Here is a tiny trained network, its code and every weight. The questions are about switching its units off for an input and a class, where a switched-off unit gives its printed mean instead of its output.

import numpy as np


def w(rows, s, z=0):
    codes = np.array(rows[::2]) - 128.0
    scale = np.full(codes.shape[1], s)
    scale[-1] = z or s
    return codes * scale


def norm(h):
    return h / np.sqrt((h * h).mean(-1, keepdims=True) + 1e-5)


def f(y):
    return y / 2 * (1 + np.tanh(0.7978845608 * (y + 0.044715 * y**3)))


def log_softmax(a):
    a = a - a.max(-1, keepdims=True)
    return a - np.log(np.exp(a).sum(-1, keepdims=True))


def net(x, mask):
    res = np.array(x, float).reshape(1, 3) / 4 @ E
    u = 0
    for l in range(4):
        y = f(norm(res) @ A[l][:, :-1].T + A[l][:, -1])
        res = res + np.where(mask[u : u + 4], y, B[l][:, -1]) @ B[l][:, :-1]
        u += 4
    return log_softmax(norm(res)[-1] @ U[:, :-1].T + U[:, -1])


A, B = {}, {}
E = w([
[154,2,189,179,229,146,16,46,108,89],'x0',
[141,225,64,151,114,106,34,145,249,50],'x1',
[172,172,50,248,115,162,162,166,88,27],'x2',
],0.0066)
A[0] = w([
[184,206,173,132,91,181,77,140,211,123,5],'0.n1',
[169,132,13,130,162,128,164,204,201,206,103],'0.n2',
[168,184,135,131,76,99,2,171,156,103,117],'0.n3',
[77,150,111,32,128,110,249,146,124,105,216],'0.n4',
],0.0056,0.0029)
B[0] = w([
[26,43,36,159,84,218,154,2,115,241,161],'0.n1',
[109,137,188,106,208,115,34,217,113,91,181],'0.n2',
[31,147,56,122,153,18,77,73,73,125,209],'0.n3',
[203,64,56,196,117,157,60,125,105,133,255],'0.n4',
],0.0066,0.0051)
A[1] = w([
[71,98,122,177,170,42,63,177,23,117,137],'1.n1',
[130,71,153,83,149,12,119,167,159,161,1],'1.n2',
[105,177,155,176,147,149,95,169,228,117,19],'1.n3',
[123,75,166,147,253,50,75,92,119,142,201],'1.n4',
],0.0048,0.00076)
B[1] = w([
[133,71,197,194,110,160,254,81,182,252,225],'1.n1',
[162,237,61,187,194,168,170,35,148,111,160],'1.n2',
[80,12,122,118,152,131,33,123,121,72,140],'1.n3',
[186,96,103,188,85,188,110,204,113,147,252],'1.n4',
],0.007,0.0037)
A[2] = w([
[188,66,146,149,83,218,144,116,170,122,250],'2.n1',
[152,138,31,159,103,193,87,133,138,127,232],'2.n2',
[102,185,84,65,74,180,166,195,154,164,57],'2.n3',
[147,145,191,2,93,153,77,74,187,187,115],'2.n4',
],0.007,0.0026)
B[2] = w([
[80,211,75,96,104,78,115,209,164,144,230],'2.n1',
[86,87,235,64,186,79,165,97,113,136,254],'2.n2',
[190,66,122,170,163,169,85,218,254,102,178],'2.n3',
[133,199,228,228,158,137,207,102,93,54,175],'2.n4',
],0.0087,0.0074)
A[3] = w([
[166,57,184,173,210,158,94,189,223,145,100],'3.n1',
[177,76,113,82,86,254,224,146,37,198,81],'3.n2',
[142,214,222,212,170,95,241,119,114,18,140],'3.n3',
[202,206,183,81,152,246,66,160,142,107,3],'3.n4',
],0.0067,0.004)
B[3] = w([
[255,79,49,119,54,128,153,162,93,81,254],'3.n1',
[67,127,120,98,199,103,42,65,220,45,215],'3.n2',
[180,209,200,116,67,218,123,80,105,152,249],'3.n3',
[63,105,134,169,164,51,54,207,131,90,127],'3.n4',
],0.0097,0.0065)
U = w([
[46,116,115,105,218,107,59,68,185,76,82],'0',
[208,63,89,144,85,135,129,204,136,102,56],'1',
[159,191,203,159,91,200,154,89,107,119,84],'2',
[78,129,135,109,105,99,232,153,70,253,249],'3',
],0.015,0.00019)

Each question gives the input, the list of numbers given to net, and the class t.
The units are the neurons (one row each of A and B). Each row of codes is followed by its name. A weight is (code - 128) times the scale printed after its matrix; where a second scale follows, it is the last column's (A, B and U).
mask holds one flag per neuron, layer by layer. A switched-off neuron (its flag False) gives its mean, the last column of its row in B, instead of its output. The means were averaged over made-up inputs and are rounded, as every weight is.
A unit's drop is (log p(t) with every unit on - log p(t) with that unit switched off) / (log p(t) with every unit on - log p(t) with every unit switched off).
The circuit of an input: a set's keep is (log p(t) with only the set's units on - log p(t) with every unit switched off) / (log p(t) with every unit on - log p(t) with every unit switched off). Starting from the 12 units with the biggest drops (on a tie, the unit counted first), units are removed one at a time, each time the one whose removal leaves the highest keep (on an exact tie, the one counted first), for as long as the keep stays at least 0.8.
circuit, biggest first: the units of the circuit, biggest drop first
top k neurons: the k neurons with the biggest drops, biggest first
k most important neurons of layer l: the k neurons of layer l with the biggest drops, biggest first
drop when u is switched off: that unit's drop, to one decimal
input [2,1,-8], class 2: circuit, biggest first : (2.n4)
input [1,4,3], class 0: top 2 neurons : (2.n4; 3.n1)
input [-8,-6,-5], class 1: top 2 neurons : (2.n3; 0.n3)
input [4,-6,8], class 2: 2 most important neurons of layer 0 : (0.n1; 0.n4)
input [7,-8,4], class 0: top 3 neurons : (3.n2; 2.n3; 0.n2)
input [-2,-8,-7], class 0: top 3 neurons : (3.n2; 0.n4; 2.n2)
input [7,-8,6], class 0: top 4 neurons : (3.n2; 2.n3; 2.n4; 0.n2)
input [-1,-3,3], class 3: top 3 neurons : (2.n1; 2.n4; 0.n3)
input [3,-3,0], class 3: top 4 neurons : (2.n1; 2.n3; 3.n1; 0.n3)
input [-4,1,-5], class 2: top 4 neurons : (2.n4; 1.n4; 3.n3; 2.n2)
input [3,1,-3], class 3: top 2 neurons : (1.n4; 2.n3)
input [-6,8,7], class 0: 2 most important neurons of layer 0 : (0.n3; 0.n1)
input [6,-5,0], class 1: top 3 neurons : (3.n1; 0.n1; 0.n3)
input [3,-5,7], class 2: circuit, biggest first : (3.n3)
input [3,-4,3], class 0: top 2 neurons : (2.n3; 2.n4)
input [0,2,1], class 3: top 2 neurons : (3.n2; 1.n1)
input [2,-3,1], class 3: top 3 neurons : (2.n1; 2.n3; 0.n3)
input [6,2,-7], class 2: 2 most important neurons of layer 2 : (2.n4; 2.n3)
input [3,-1,1], class 3: top 3 neurons : (2.n1; 2.n3; 0.n2)
input [2,1,1], class 3: 2 most important neurons of layer 2 : (2.n3; 2.n1)
input [5,-4,-1], class 1: top 3 neurons : (0.n1; 2.n1; 0.n3)
input [6,-8,0], class 0: most important neuron of layer 3 : (3.n2)
input [1,0,3], class 3: 2 most important neurons of layer 2 : (2.n1; 2.n4)
input [0,3,-4], class 2: 2 most important neurons of layer 2 : (2.n4; 2.n1)
input [2,3,3], class 3: 2 most important neurons of layer 2 : (2.n3; 2.n4)
input [1,-5,4], class 0: drop when 2.n4 is switched off : 0.7
input [6,-1,-2], class 1: drop when 2.n2 is switched off : 0.0
input [1,3,-3], class 3: drop when 3.n2 is switched off : 0.5
input [4,2,-3], class 1: drop when 3.n1 is switched off : 0.1
